Below are the code and all the weights of a small trained network. Each question names an input and a class and asks about switching units off, where a switched-off unit gives its printed mean instead of its output.

import numpy as np


def w(rows, s, z=0):
    codes = np.array(rows[::2]) - 128.0
    scale = np.full(codes.shape[1], s)
    scale[-1] = z or s
    return codes * scale


def f(y):
    return np.maximum(y, 0)


def log_softmax(a):
    a = a - a.max(-1, keepdims=True)
    return a - np.log(np.exp(a).sum(-1, keepdims=True))


def net(x, mask):
    res = np.array(x, float).reshape(1, 4) / 4 @ E
    y = f(res @ A[0][:, :-1].T + A[0][:, -1])
    res = res + np.where(mask, y, B[0][:, -1]) @ B[0][:, :-1]
    return log_softmax(res[-1] @ U[:, :-1].T + U[:, -1])


A, B = {}, {}
E = w([
[208,184,27,125,217,107,120],'x0',
[176,43,69,144,8,184,121],'x1',
[77,44,84,201,156,150,172],'x2',
[135,116,120,61,162,255,198],'x3',
],0.0099)
A[0] = w([
[25,77,149,129,110,147,157,253],'n1',
[121,156,146,143,106,81,88,170],'n2',
[173,142,69,117,117,144,195,127],'n3',
[163,138,127,139,59,120,88,214],'n4',
[177,138,119,102,205,151,104,229],'n5',
[145,56,134,84,96,233,148,187],'n6',
[196,167,88,125,148,115,142,193],'n7',
[71,180,182,93,166,122,166,129],'n8',
[170,202,151,71,128,124,88,185],'n9',
[196,128,55,107,135,172,133,187],'n10',
[159,171,113,120,166,74,97,90],'n11',
[152,182,154,96,103,181,127,163],'n12',
[57,9,115,168,90,154,169,186],'n13',
[125,110,119,110,111,116,131,82],'n14',
[170,103,134,123,76,72,96,136],'n15',
[68,170,84,168,144,52,122,199],'n16',
[165,117,144,140,61,109,69,165],'n17',
],0.011,0.0034)
B[0] = w([
[10,115,226,167,74,210,141,219],'n1',
[115,86,171,131,104,47,57,194],'n2',
[219,64,48,68,105,126,180,184],'n3',
[189,88,158,64,58,155,97,197],'n4',
[161,148,80,81,183,102,144,207],'n5',
[198,156,152,130,89,251,236,233],'n6',
[208,147,73,114,200,146,123,202],'n7',
[43,115,203,28,164,80,197,199],'n8',
[151,223,104,101,85,54,138,210],'n9',
[200,65,87,79,130,167,132,212],'n10',
[158,191,157,186,226,82,98,198],'n11',
[136,150,98,87,14,110,194,178],'n12',
[98,195,105,205,33,173,150,250],'n13',
[150,130,152,133,134,116,139,137],'n14',
[198,107,189,142,86,137,61,191],'n15',
[113,83,166,244,172,82,68,217],'n16',
[195,66,128,82,2,136,74,200],'n17',
],0.0073,0.013)
U = w([
[174,93,160,123,82,117,9,187],'0',
[155,173,124,146,203,101,109,1],'1',
[130,124,157,130,73,254,181,129],'2',
[91,35,88,196,162,106,120,42],'3',
[209,96,48,63,128,183,169,176],'4',
[69,113,125,205,97,156,109,115],'5',
[30,62,183,79,170,109,147,110],'6',
[108,183,138,71,107,68,165,129],'7',
],0.0096,0.0011)

Each question gives the input, the list of numbers given to net, and the class t.
The units are the neurons (one row each of A and B). Each row of codes is followed by its name. A weight is (code - 128) times the scale printed after its matrix; where a second scale follows, it is the last column's (A, B and U).
mask holds one flag per neuron, in row order. A switched-off neuron (its flag False) gives its mean, the last column of its row in B, instead of its output. The means were averaged over made-up inputs and are rounded, as every weight is.
A unit's drop is (log p(t) with every unit on - log p(t) with that unit switched off) / (log p(t) with every unit on - log p(t) with every unit switched off).
The circuit of an input: a set's keep is (log p(t) with only the set's units on - log p(t) with every unit switched off) / (log p(t) with every unit on - log p(t) with every unit switched off). Starting from the 12 units with the biggest drops (on a tie, the unit counted first), units are removed one at a time, each time the one whose removal leaves the highest keep (on an exact tie, the one counted first), for as long as the keep stays at least 0.8.
circuit, biggest first: the units of the circuit, biggest drop first
most important unit: the unit with the biggest drop
k most important neurons: the k neurons with the biggest drops, biggest first
drop when u is switched off: that unit's drop, to one decimal
input [4,-5,-3,5], class 7: most important unit : n8
input [0,-8,4,-6], class 6: circuit, biggest first : [n8 n9]
input [-1,-6,0,0], class 6: circuit, biggest first : [n8 n13]
input [8,0,6,-8], class 1: 3 most important neurons : [n11 n7 n1]
input [-8,-6,-8,5], class 7: 2 most important neurons : [n9 n12]
input [-3,-3,6,-2], class 5: 2 most important neurons : [n13 n6]
input [-3,-7,8,1], class 6: 2 most important neurons : [n8 n6]
input [1,-6,1,-2], class 1: 2 most important neurons : [n1 n11]
input [-2,-3,7,-4], class 5: 2 most important neurons : [n13 n1]
input [0,-5,3,5], class 6: 2 most important neurons : [n8 n13]
input [5,0,-5,-3], class 1: 2 most important neurons : [n11 n7]
input [4,-3,-5,2], class 1: drop when n4 is switched off : 0.2
input [4,-3,-2,-7], class 1: drop when n7 is switched off : 0.2
input [0,1,3,-2], class 5: drop when n6 is switched off : 0.3
input [-1,-1,-2,0], class 7: most important unit : n16
input [0,-4,2,-3], class 6: drop when n13 is switched off : 0.2
